[  8  28  27 -30  12  34  18 -50 -34  -1 -21 -95 -12  51  29  44   4  23
  19   3 -22   2  -5  57 -44   5  49  -6   3  15  16  42 -46 -24  -3  -1
 -37 -24 -20  47   6 -13  17] : 5
[ 31 -67 -12  43   8  81 -39  -4 -24   2  33 -10  16  10  41   8  60  34
  12  11   0  52 -22  19 -13  53 -28  48   7  11  49   0  44  27 -15  -1
 -89   0  19   5 -62  -9 -26] : 8
[   2    7   30  -30   10   19   23  -50  -25    5  -37 -109   -9   47
   22   40   10   15   19   20   -2   -9   -4   43  -44    3   35   -3
    1   12    9   40  -68  -39   -3   -2  -39  -43    1   40   14  -13
   14] : 4
[  -5   21    1  -39   13   29   24  -40  -47   -8  -33 -101   -4   29
   26   53   14   17   19   17  -14   19   -8   44  -50   -4   44    9
    1   12    3   26  -55  -30    1    4  -49   -8  -12   30    3   -6
   17] : 10
[ 22 -32   5   3  33  10 -31 -44 -36 -16  32 -32  25 -26  15 -53  19  25
 -26  26 -32 -52  28  33 -10 -17 -15 -19   8 -31  21  14   4  46 -24  29
   5 -19   2  16  -6 -27 -15] : 2
[  1  17   8 -20   5  28  15 -30 -52 -11 -36 -92   0  28  12  62   4  15
  17  17   4  10  -6  55 -35  11  45   4  -3  19  -7  31 -57 -29  15  -1
 -38 -41 -28  31   4  -8  26] : 3
[  5 -41  15  10  34  32 -25 -46 -12 -14  40 -34  17 -24  33 -53  34  27
   1  27 -27 -40  38  32  -7  -4  -3 -30   7 -36  24  10   5  46 -20  20
  14   2  23  28 -15 -18 -21] : 0
[-30 -57  23  54  24  36  29 -13  49  17  51  20 -11  40 -19 -16 -17 -15
 -17  -9 -18 -15  14  -8  27 -26  36 -15   9  -5  42  -4  31  25  -7   3
  21  51 -12 -21 -39 -34 -23] : 6
[ 28 -67 -25  38 -12  86 -50 -19 -30   3  11  28  17  25  48   7  75  30
  14  12  16  67 -28   7  -6  33 -51  25  33  23  38   8  72  20 -19  -1
 -97  24   1  13 -39 -10 -11] : 5
[ 29 -74 -32  56  -6  77 -42  -8 -21   5  17  19  10  19  56   2  71  29
  -5  18  15  44 -20   5  -4  44 -38  41  23  17  44   7  62  15 -10   4
 -99  22   6  -1 -64  -3 -22] : 8
[-15 -62  16  37  16  48  20 -14  53  16  14  14  -6  44 -19 -17 -17 -35
 -25 -15  -6   0  14 -12  16 -37  25   6  12 -12  42  -1  33  33 -24  -4
   0  50   6 -32 -40 -13 -24] : 4
[ 14 -10 -41  21   9  63  17 -16 -27  40 -12  25 -16  34  32 -29  25  -1
  92  29 -12 -35  31   3 -30 -58  10  17  30   3 -19   2   0 -74 -97  21
 -20  32 -20  42 -57 -41 -25] : 3
[-26 -51  27  56  24  42  38 -13  48  19  41  20 -12  28  -4  -8 -17 -20
 -15 -14 -18  -9  19 -16  31 -32  41  -8  17 -17  49   0  49  27  -7   8
  12  48  -8 -32 -44 -23 -23] : 10
[ -1 -11 -65 -20  20  44  23 -40 -14  46   4  47   9  30  39 -14  20   5
  76  31 -28 -47  44  17 -34 -55  38  46  22   1  -7 -12   6 -70 -71  28
   7  65 -32  49 -56 -38 -24] : 1
[-24 -49  26  59  27  30  35 -17  50  18  44  37  -3  44 -16 -15 -29 -10
 -14 -15 -10 -17  17 -14  21 -29  39  -5   3  -5  42  -7  34  28   6  -1
  29  48 -14 -29 -49 -29 -21] : 1
[  -4   13   33  -30   14   27   22  -49  -25    4  -31 -114  -17   48
   26   31   13   22   20   25   -2  -10   -2   43  -51    3   36   -6
    3    5   12   38  -69  -31  -16    0  -42  -42    6   42   17  -22
    7] : 4
[ 28 -71 -21  32  12  85 -38 -17 -37  11  36  -5  24  14  40   9  70  33
  17  17  12  50 -16  31 -14  61 -35  45  -1  31  39  -9  33  16 -19  -3
 -95   8  10  15 -60 -14 -23] : 6
[ 17 -29   3  11  29  28 -30 -53 -31 -16  34 -32  25 -19  19 -57  29  24
 -18  28 -36 -46  30  26 -14 -18 -13 -22  18 -33  27  12  10  45 -26  36
   0  -1   8  25 -11 -28 -17] : 2
[  -3    3   33  -21   11   21   28  -46  -26   -4  -12 -109  -13   56
   22   36   13   31   35   17    0  -10  -10   50  -36   17   29    0
    2    8   10   42  -80  -36    5   -1  -48  -42    6   51   15  -19
    9] : 6
[  8 -11 -68 -19  17  47  14 -28 -18  33  -9  45  -7   9  42 -12  28  -3
  75  35 -30 -37  34  23 -30 -42  32  37  20  -2 -12  -5  13 -76 -76  31
   8  72 -28  47 -66 -29 -15] : 7
[ 18 -74 -27  41  -4  87 -53 -21 -13  19  21  24  11  20  51   3  78  22
  13  22  12  41 -15   9  -6  38 -46  26  26  28  43   2  54  16 -37   4
 -93  20  11  10 -55 -12 -27] : 4
[ 10 -56  10   6  28  32 -39 -60  -8  -5  26 -32  17 -19  26 -57  23  16
 -18  44 -45 -42  44  31 -20 -25 -11 -33   6 -28  21  12   1  49 -50  33
   9  -7  24  22 -14 -23 -30] : 4
[ 28 -69 -32  56  -8  81 -49  -1 -22  -2  17  16   7   6  47   4  67  30
  -9  23  10  50 -21  -3  -6  33 -41  39  26  17  42   7  56  17 -18   2
 -91  16   3  -2 -60   1 -21] : 8
[ 13 -13 -52   3  20  56  11 -31 -12  35  -2  40 -10  14  44 -26  34  11
  94  41 -36 -36  34  12 -29 -50  25  32  25  -7  -8  -4  20 -65 -69  31
  10  67 -10  57 -66 -31 -21] : 7
[   9   13    8  -28   15   22   17  -35  -34  -13  -37 -111   -3   32
   22   46    5   19   -7   37  -25   20   -8   42  -45   -7   51    3
    2    1    6   26  -56  -15    6    7  -44  -24  -18   30    4  -11
   16] : 8
[  6  37  15 -28  16   7  31 -39 -47   5 -24 -99  -8  26  31  51   8  35
  17   2 -21  -9  -4  49 -33   7  45  13   2  23  14  41 -55 -32   7  10
 -39 -20 -32  37   1  -3  22] : 2
[  5 -36  13  -7  37  11 -20 -46 -24 -21  27 -25  29 -11   6 -36  16  28
  -4  28  -7 -46  37  28 -19 -20 -14 -14   8 -34   9  -4 -11  48 -12  29
 -12 -10  16  19 -11 -25 -20] : 1
[-17 -43  26  64  18  31  41   0  55  22  38  18 -15  42 -19  -8 -21 -18
 -10 -24 -11  -5   9 -16  33 -34  41  -2  15  -9  56  10  48  20  13   8
  19  47 -12 -28 -42 -27 -19] : 2
[  4 -52   9  -1  22  20 -49 -58 -18 -14  33 -34  21 -31  18 -54  24  17
 -22  43 -40 -44  34  28 -16 -33 -20 -31   6 -33  14  15   3  49 -40  34
  16  -8  13  26  -2 -24 -21] : 4
[ 19 -50  14  11  34  29 -32 -49 -21  -8  37 -43  20 -15  24 -57  28  16
 -18  37 -30 -36  36  32 -12 -12  -8 -32   2 -35  22   7   6  49 -21  17
  11 -17  19  23 -15 -26 -22] : 0
[-23 -49  29  55  26  34  26 -17  59  13  44  21  -9  40 -10 -11 -23 -31
 -26 -26 -10 -14  13 -13  23 -20  44 -22   9 -16  58  -6  31  24 -16  -3
  19  42  -7 -24 -47 -31 -22] : 9
[ 14 -47  17   9  29  23 -36 -58 -25 -14  43 -37  24 -20  20 -56  31  29
  -7  41 -32 -45  34  27  -8 -10 -25 -28   4 -24  16  12   0  47 -15  27
   1 -16  22  24 -12 -18 -21] : 6
[  6  24  24 -30  11  32  26 -50 -42   7 -32 -96 -14  49  36  48  14  27
  18  14 -16   9   1  49 -39  10  49  -2   5  15  15  38 -38 -24   3   0
 -42 -27 -21  45  15 -12  18] : 5
[-22 -52  28  70  17  45  37   3  44  11  38  27 -12  40 -14 -10 -28 -22
  -2 -28  -6  -9  18 -14  30 -30  36 -12  12  -7  51  14  32  29   5   6
  12  37 -12 -28 -47 -29 -21] : 3
[ 34 -65 -24  42  19  84 -33 -11 -21   3  33  -4  15   0  46  11  56  35
   3  11   0  34 -18  20 -23  60 -22  48   5  12  49   8  33  22 -13  -9
 -86   7  11   9 -70 -12 -20] : 8
[ 31 -62 -16  51 -10  94 -42 -21 -21  19  24  31   3  35  55   7  71  28
  14  13  12  57 -18   5  -6  33 -38  19  33  25  51  11  76  13 -27   2
 -99  17  -6  14 -52 -16 -18] : 5
[  0 -65  15  42  14  59  25 -10  47   3  15  22  -4  44 -26 -19 -24 -35
 -11 -18  -2   7  13 -17   6 -34  30   6  15 -21  45 -14  39  26  -1  -1
  -5  59  19 -36 -57  -4 -20] : 7
[ 20 -49   1  -4  34  30 -38 -54 -33 -19  26 -53  36 -29  11 -43  29   4
 -25  39 -28 -37  29  34 -13  -1 -10 -37   6 -34   5  -2   4  37 -16  11
  15 -15  14  20 -12 -21 -10] : 0
[-22 -57  33  60  20  40  21  -2  59   2  42  12 -15  29 -14 -13 -20 -15
 -25 -15 -16  -4   4 -21  29 -35  35   0  17 -28  53  11  47  33   1   5
  16  44   1 -35 -49 -22 -23] : 8
[ 29 -56 -36  46 -11  74 -40  -7 -38  15  19  28  12  17  56   5  78  35
   7   2  19  45 -13  16  -1  37 -37  47  24  30  53   8  58   8 -20  12
 -97  24  -7  -1 -59  -8 -18] : 2
[ -5 -51  16  38  18  53  22  -1  45  15  38   8  -2  42 -18 -15 -23 -34
 -18 -24  -7  -4  11  -9  27 -19  33  -4  13 -18  44  -3  34  25  -3 -14
   2  41  -2 -24 -46 -15 -19] : 0
[  0  -8 -62 -10  14  50  18 -27 -22  38   4  39   1  11  44 -19  21   0
  73  19 -34 -50  49  30 -21 -40  43  28  23   1 -11   1   0 -66 -82  35
   5  46 -30  48 -58 -43 -20] : 3
[ -7 -45  21  39  19  54  27  -3  47  20  33   9  -8  43 -21  -9 -21 -40
 -19 -23   3  -4  15 -15  21 -22  32 -10  18 -11  44  -4  37  20  -5 -17
  -3  44  -8 -31 -51 -12 -20] : 0
[ 10 -46  14   5  33  15 -17 -49 -24 -12  22 -25  21 -14  13 -40  22  33
  -2  32  -7 -40  44  25 -23 -20 -23  -9   3 -28   6   3   1  51 -10  31
 -16  -6  23  14 -22  -9 -22] : 1
[-18 -60  25  43  15  48  19 -11  42  13  42   8  -8  56 -17 -28 -22 -20
  -3 -21  -5  -4  14  -9  21 -28  33   5  12 -16  52   1  33  27 -15   2
  -9  48  13 -21 -49 -21 -31] : 6
[-13 -40  22  46  23  49  37  -5  53   9  42  18 -11  32 -11 -15 -29 -23
 -11 -25 -16  -9  10 -21  19 -29  33   0  21 -19  50   6  33  29 -11  -4
  -7  43   1 -26 -47 -20 -23] : 10
[   0   22   19  -28   18   25   26  -48  -35    1  -29 -104   -4   42
   36   54   15   21   24   16   -6   15   -3   42  -47   15   52    0
    0   17   19   23  -50  -24   10    0  -50  -16  -11   38   -1  -13
   16] : 9
[ -1  -9 -56  -7  11  47   6 -30 -13  45   5  38  -5  20  46 -21  37   6
  83  33 -23 -46  41  20 -27 -49  23  48  24   4 -12  -5   9 -70 -79  30
  -7  67 -19  56 -55 -26 -31] : 6
[  19  -66  -25   53    0   90  -31  -18  -24    9   23   17    9   17
   64    6   77   32   15   11   17   50  -21    2   -7   38  -40   38
   28   18   51    4   57   11  -22    6 -107   31   10    2  -57   -9
  -23] : 10
[-16 -50  28  49  27  42  29  -7  48  16  48  13  -6  32  -4 -14 -14 -17
 -16 -22  -4 -15  18  -9  36 -18  40 -19  11 -12  52  13  37  23   7 -12
  22  41 -14 -24 -46 -22 -17] : 0
[  6  29  21 -25  11  25  22 -48 -39   3 -36 -88 -19  39  26  60  10  24
  14   6  -7  13  -4  53 -48   0  52   4   1  17  10  34 -46 -23  -1  -6
 -40 -15 -35  42  10  -9  25] : 5
[-23 -55  30  43  19  50  27  -9  58  17  25   8  -9  55 -16 -28 -26 -35
 -23 -20  -9  -8  11 -20  16 -31  31   8  12 -18  52   3  39  29 -23  -2
   4  46  15 -28 -38 -18 -31] : 4
[ 29 -53 -21  39   6  80 -26 -16 -32  25  36   0  11  23  50   7  66  34
  27   4  -2  44 -12  26  -5  59 -16  46  16  21  65   4  45  15 -23   6
 -89   2   6  17 -62 -23 -23] : 2
[ 20 -69 -25  38  -8  86 -48 -17 -24  18   9  16  16  21  50   7  78  18
   5  21  14  52 -11   8  -9  37 -40  27  22  31  44  -7  49  10 -36   5
 -98  18  10   1 -53 -10 -23] : 4
[ 23 -69 -29  54  -6  94 -45 -12 -47   5  15  22  23  16  55  10  71  21
  17  12  26  46 -17  12   5  51 -46  37  23  28  40  13  54  12 -14   4
 -99   4  -3   0 -69 -12 -18] : 3
[  -1   13   33  -18   18   25   29  -59  -22    3  -28 -103  -21   59
   23   43   16   21   35   20    1   -6   -5   40  -44   14   43  -14
   12    3   20   30  -66  -36   -1   -8  -43  -47    7   48    9  -24
   17] : 9
[ 27 -71 -30  48  -7  93 -39 -10 -25  20  25   8   9  15  56  11  83  22
  14  20  19  59  -7  11   2  49 -28  26  23  24  46  -7  61   8 -15  -2
 -93  20   2   5 -64  -3 -20] : 0
[-14 -43  27  49  16  58  35  -9  51  12  30  10 -14  37 -23 -25 -26 -30
  -4 -31  -3  -8  12 -31  21 -42  29  11  23 -24  47  -2  37  22 -11  -6
   4  51  15 -27 -43  -8 -27] : 10
[ 20 -44  22  10  27  35 -31 -64 -14 -14  37 -25  23  -6  27 -57  16  22
 -18  23 -41 -39  33  31 -20 -25  -5 -35  14 -33  28  20  20  50 -31  26
   7  -8   9  33  -4 -25 -19] : 5
[  2  12   9 -27  16  30  14 -42 -45 -15 -39 -94 -13  31  21  51  18  21
  20  19  -5  13 -11  51 -43   9  43  11  -4  10   6  22 -50 -31  12   8
 -35  -3  -6  37 -11   0  21] : 7
[  6 -55  18  23  28  26 -18 -37 -18 -21  24 -26   3 -23  17 -42  21  31
   6  18 -15 -49  42  26  -8 -29 -23 -18  24 -34  13  23  -5  51 -27  40
 -23 -17  24  21 -21 -13 -19] : 3
[ 11 -38  15  13  34  31 -23 -54 -20 -22  37 -32  22 -24  25 -52  19  20
 -17  28 -33 -43  24  22 -14 -17 -13 -26  12 -37  21  11  -1  50 -25  21
  -2 -10  15  16 -10 -25 -18] : 10
[ 10  18  42 -18   3  29  29 -53 -27   6 -20 -91 -23  60  24  42   4  22
  34   9  -3  -6  -4  49 -43   1  41 -11  12   5  20  49 -54 -34   0  -5
 -40 -47 -19  54  16 -25  20] : 5
[ 10 -25 -61  -3  15  54  18 -31  -8  41  -7  39 -13  18  44 -18  21  -1
  80  41 -41 -43  41  16 -31 -52  36  36  27  -2 -12  -2  23 -73 -70  32
  11  68 -18  44 -68 -28 -22] : 7
[ -2 -46  13  -8  42  28 -40 -52 -12 -11  31 -30  22 -26  16 -53  24  26
 -20  38 -37 -48  32  23 -13 -24 -16 -32  12 -32  15   8   2  55 -47  22
  10  -6  23  19   0 -27 -25] : 4
[ -1 -44  28  35  15  58  28 -18  43  14  34  19  -5  57 -20 -21 -32 -33
 -19 -30 -15  -8  18  -6  10 -38  38 -13  24 -15  49   5  43  33 -20  -7
  -6  37 -13 -20 -39 -24 -18] : 5
[ 32 -62 -14  40   2  78 -42 -31 -38   8  24  -4  18  11  50  10  72  26
  22   6  17  48 -15  26 -12  60 -30  43   8  26  50  -8  52  16 -12  -1
 -87   6  10  11 -70 -14 -13] : 9
[  8   3 -62  -8  13  42  14 -26 -26  51   1  33  -1  20  45 -14  29   3
  73  19 -33 -49  40  29 -34 -43  39  48  25   0   2  -2  16 -70 -78  31
  -3  60 -31  47 -52 -41 -24] : 2
[  -4   24   14  -32   14   27   29  -42  -32   -2  -32 -101  -14   13
   24   53    9   24   15   17  -10   12   -1   41  -43   -3   48    1
   -2   14   -2   27  -57  -34    2    2  -36  -18  -11   26   -3    3
   18] : 10
[  -6   19   12  -34   17   22   20  -45  -51    1  -23 -104   -6   27
   29   49   21   38   17   27  -11    2    3   54  -36   19   41    8
   -5   24    0   26  -65  -23    4    2  -45  -19  -19   41    8   -7
   16] : 6
[  19   -2  -45   11    4   62    9  -28  -28   40   -3   35  -19   39
   36  -35   28    4   78   25  -21  -50   29   -2  -30  -68   12   15
   49    0  -14   11   22  -77 -101   12  -14   41  -42   55  -40  -50
  -19] : 5
[  -4  -11  -61  -22   13   46    4  -37  -13   46   -5   30   -2   15
   48  -25   27   -1   66   28  -42  -53   42   20  -28  -50   34   38
   23   -2   -7    1   15  -70 -101   32   11   71  -19   50  -46  -36
  -25] : 4
[   8    9   25  -24    8   14   25  -52  -32    0  -32 -107  -17   54
   30   39    9   17   28   15    2   -2   -6   47  -43   10   41   -1
   -3    5   17   34  -63  -33    6   -2  -43  -39   -1   39    8  -18
   17] : 9
[  24  -66  -36   40   -7   75  -46  -18  -24   12   25   27   16   29
   60    3   74   25    5   14   18   53  -19    2   -3   49  -35   21
   26   26   51   -7   59   11  -20    3 -103   17    6   12  -54  -16
  -17] : 9
[ -3  25  14 -32  10  15  18 -43 -42  -5 -33 -94  -6  31  38  53  21  25
  28  14   0  19  -6  41 -41  12  42   6  -5  19  12  30 -45 -27  15   1
 -45 -14 -14  35  -3  -3  21] : 9
[ 21 -38  22   7  29  24 -22 -41 -20 -15  17 -25  10 -26  18 -29  18  19
 -18  25 -20 -48  39  35 -21 -17 -26 -29  16 -31   2  11  14  55 -23  24
 -23 -14   5  11  -7 -15 -15] : 5
[ 12  12  37 -20   8  27  34 -54 -26   7 -22 -97 -23  64  28  40  -1  27
  21   9 -16  -7  -4  52 -42   5  47 -17  11   6  18  47 -63 -32 -10  -3
 -47 -51 -15  55  19 -25  19] : 5
[ 37 -73 -19  40   9  83 -42 -13 -27   7  23 -10  15  14  38   6  60  30
   6  18   3  55 -17  24 -24  42 -20  51   6  11  48  -5  44  23 -18  -1
 -86   2  18   7 -65 -15 -23] : 8
[ 18 -53  11  11  38  18 -41 -49 -12 -23  37 -30  23 -24  18 -45  16  25
 -32  37 -42 -37  18  27 -22 -18 -12 -27   6 -42  22  17  -4  58 -24  19
   4 -16  16  14 -15 -32 -20] : 8
[   3   17   15  -28   14   12   15  -39  -36   -5  -37 -103  -16   25
   25   55   10   22   -4   27   -7   12  -17   43  -40   15   37   13
   -8    5    4   46  -57  -22   14   -6  -37  -35  -17   29   -2   -5
   20] : 8
[  24  -63  -34   51   -9   88  -42   -6  -37    7   18   31   15   12
   49   18   70   31   18   10   26   55  -15   11   -2   41  -38   29
   23   32   41   11   45    9  -16    5 -100    9   -7    5  -62  -15
  -13] : 3
[  -6   19   19  -30   18   22   20  -44  -45    3  -28 -106   -7   28
   25   55   23   33   21   19   -1    4   -5   48  -37   21   37   18
   -4   28   -1   25  -61  -33   14   -5  -41  -22   -9   34    1   -4
   15] : 6
[ 11 -53  12   5  33  16 -24 -52 -23 -14  31 -23  30 -15  10 -40  21  34
   0  29 -17 -43  43  28 -18 -23 -17 -10   6 -32   8  -3   2  53  -6  33
 -12  -7  27  17 -23 -17 -22] : 1
[ -7 -49  30  43  21  58  25  -9  59  12  36   8  -7  47 -24 -17 -17 -35
  -8 -30  -5  -1  12 -13  25 -25  29  -3  23 -20  49  -3  37  25  -9 -14
   5  42  11 -21 -52  -2 -20] : 0
[ 33 -71 -15  51   9  79 -35 -11 -23   9  22  -8   7   7  40  16  66  35
   8  16  10  47 -20  20 -15  60 -30  49   7  10  44   0  46  21 -12  -7
 -88  -1  20   3 -58  -5 -20] : 8
[  8  -1 -61 -25   7  40  13 -39 -16  50   4  51  -1  21  42  -9  23  -8
  73  20 -39 -44  46  27 -31 -49  41  17  30  -1  -6  -6  24 -61 -80  26
   1  63 -47  61 -34 -36 -13] : 5
[-18 -38  26  58  18  35  29  -2  49  27  41  24 -15  37 -14  -9 -19 -16
  -6 -25 -13 -14  12 -12  31 -33  39   1  17  -7  52   3  51  21   6   7
  17  47  -9 -30 -50 -29 -24] : 2
[ 22 -74 -15  52  11 103 -30  -8 -36  13  27  -6   5  25  44   5  59  32
  22  13  10  54 -10  23  -8  48 -21  40  11  25  48   8  44  19 -31   1
 -90 -15  13   6 -70 -17 -26] : 3
